Below is a small trained network, with its code and all its weights. Each question gives an input and a class and asks what happens when units are switched off, that is, made to give their printed mean instead of their output.

import numpy as np


def w(rows, s, z=0):
    codes = np.array(rows[::2]) - 128.0
    scale = np.full(codes.shape[1], s)
    scale[-1] = z or s
    return codes * scale


def f(y):
    return np.maximum(y, 0)


def log_softmax(a):
    a = a - a.max(-1, keepdims=True)
    return a - np.log(np.exp(a).sum(-1, keepdims=True))


def net(x, mask):
    res = np.array(x, float).reshape(1, 5) / 4 @ E
    y = f(res @ A[0][:, :-1].T + A[0][:, -1])
    res = res + np.where(mask, y, B[0][:, -1]) @ B[0][:, :-1]
    return log_softmax(res[-1] @ U[:, :-1].T + U[:, -1])


A, B = {}, {}
E = w([
[116,139,133,124],'x0',
[145,103,116,138],'x1',
[81,8,217,72],'x2',
[37,97,66,214],'x3',
[139,129,254,203],'x4',
],0.0085)
A[0] = w([
[67,104,147,180,251],'neuron 1',
[68,137,31,183,179],'neuron 2',
[95,165,5,148,122],'neuron 3',
[217,159,129,48,220],'neuron 4',
[76,90,129,182,20],'neuron 5',
[200,225,129,198,119],'neuron 6',
[151,94,237,104,116],'neuron 7',
[144,107,173,66,95],'neuron 8',
[141,91,191,98,110],'neuron 9',
[130,101,80,25,23],'neuron 10',
],0.011,0.0032)
B[0] = w([
[118,67,29,55,243],'neuron 1',
[190,189,133,108,253],'neuron 2',
[182,168,94,132,248],'neuron 3',
[63,67,128,98,247],'neuron 4',
[94,88,139,125,191],'neuron 5',
[39,12,96,123,237],'neuron 6',
[146,172,199,142,253],'neuron 7',
[155,174,132,150,197],'neuron 8',
[146,170,187,135,210],'neuron 9',
[32,50,124,140,199],'neuron 10',
],0.011,0.0077)
U = w([
[110,107,95,87,170],'0',
[68,101,172,141,215],'1',
[252,232,158,121,5],'2',
],0.012,0.0013)

Each question gives the input, the list of numbers given to net, and the class t.
The units are the neurons (one row each of A and B). Each row of codes is followed by its name. A weight is (code - 128) times the scale printed after its matrix; where a second scale follows, it is the last column's (A, B and U).
mask holds one flag per neuron, in row order. A switched-off neuron (its flag False) gives its mean, the last column of its row in B, instead of its output. The means were averaged over made-up inputs and are rounded, as every weight is.
A unit's drop is (log p(t) with every unit on - log p(t) with that unit switched off) / (log p(t) with every unit on - log p(t) with every unit switched off).
The circuit of an input: a set's keep is (log p(t) with only the set's units on - log p(t) with every unit switched off) / (log p(t) with every unit on - log p(t) with every unit switched off). Starting from all 10 units, units are removed one at a time, each time the one whose removal leaves the highest keep (on an exact tie, the one counted first), for as long as the keep stays at least 0.8.
circuit, biggest first: the units of the circuit, biggest drop first
most important unit: the unit with the biggest drop
k most important neurons: the k neurons with the biggest drops, biggest first
drop when u is switched off: that unit's drop, to one decimal
input [-8,6,-6,7,7], class 0: 2 most important neurons -> [neuron 6; neuron 1]
input [-2,3,1,-3,-6], class 1: 4 most important neurons -> [neuron 1; neuron 10; neuron 2; neuron 4]
input [5,2,-1,2,0], class 2: 2 most important neurons -> [neuron 6; neuron 4]
input [6,-1,-2,5,3], class 0: 2 most important neurons -> [neuron 1; neuron 7]
input [-8,-1,-5,-4,2], class 1: circuit, biggest first -> [neuron 1; neuron 6]
input [1,6,-2,5,4], class 0: circuit, biggest first -> [neuron 1; neuron 7]
input [-1,-6,-5,3,5], class 0: circuit, biggest first -> [neuron 7; neuron 1; neuron 9]
input [-2,0,-6,8,-1], class 2: circuit, biggest first -> [neuron 2]
input [-5,0,4,-4,-5], class 1: circuit, biggest first -> [neuron 1; neuron 10]
input [4,0,3,0,6], class 2: circuit, biggest first -> [neuron 6; neuron 4]
input [-8,-2,0,6,-7], class 2: 2 most important neurons -> [neuron 2; neuron 3]
input [3,4,-8,1,6], class 0: 2 most important neurons -> [neuron 6; neuron 7]
input [-3,0,-3,7,3], class 0: 2 most important neurons -> [neuron 1; neuron 7]
input [6,-6,-3,-4,7], class 1: most important unit -> neuron 6
input [3,2,5,-4,-2], class 1: 2 most important neurons -> [neuron 10; neuron 2]
input [7,-4,5,0,8], class 2: 2 most important neurons -> [neuron 6; neuron 7]
input [1,-6,-6,5,4], class 0: drop when neuron 6 is switched off -> 2.5
input [-1,1,-5,-5,0], class 0: drop when neuron 6 is switched off -> -0.1
input [-1,-7,-7,6,-4], class 2: drop when neuron 2 is switched off -> 0.2
input [3,-6,-5,-8,6], class 1: most important neuron -> [neuron 6]
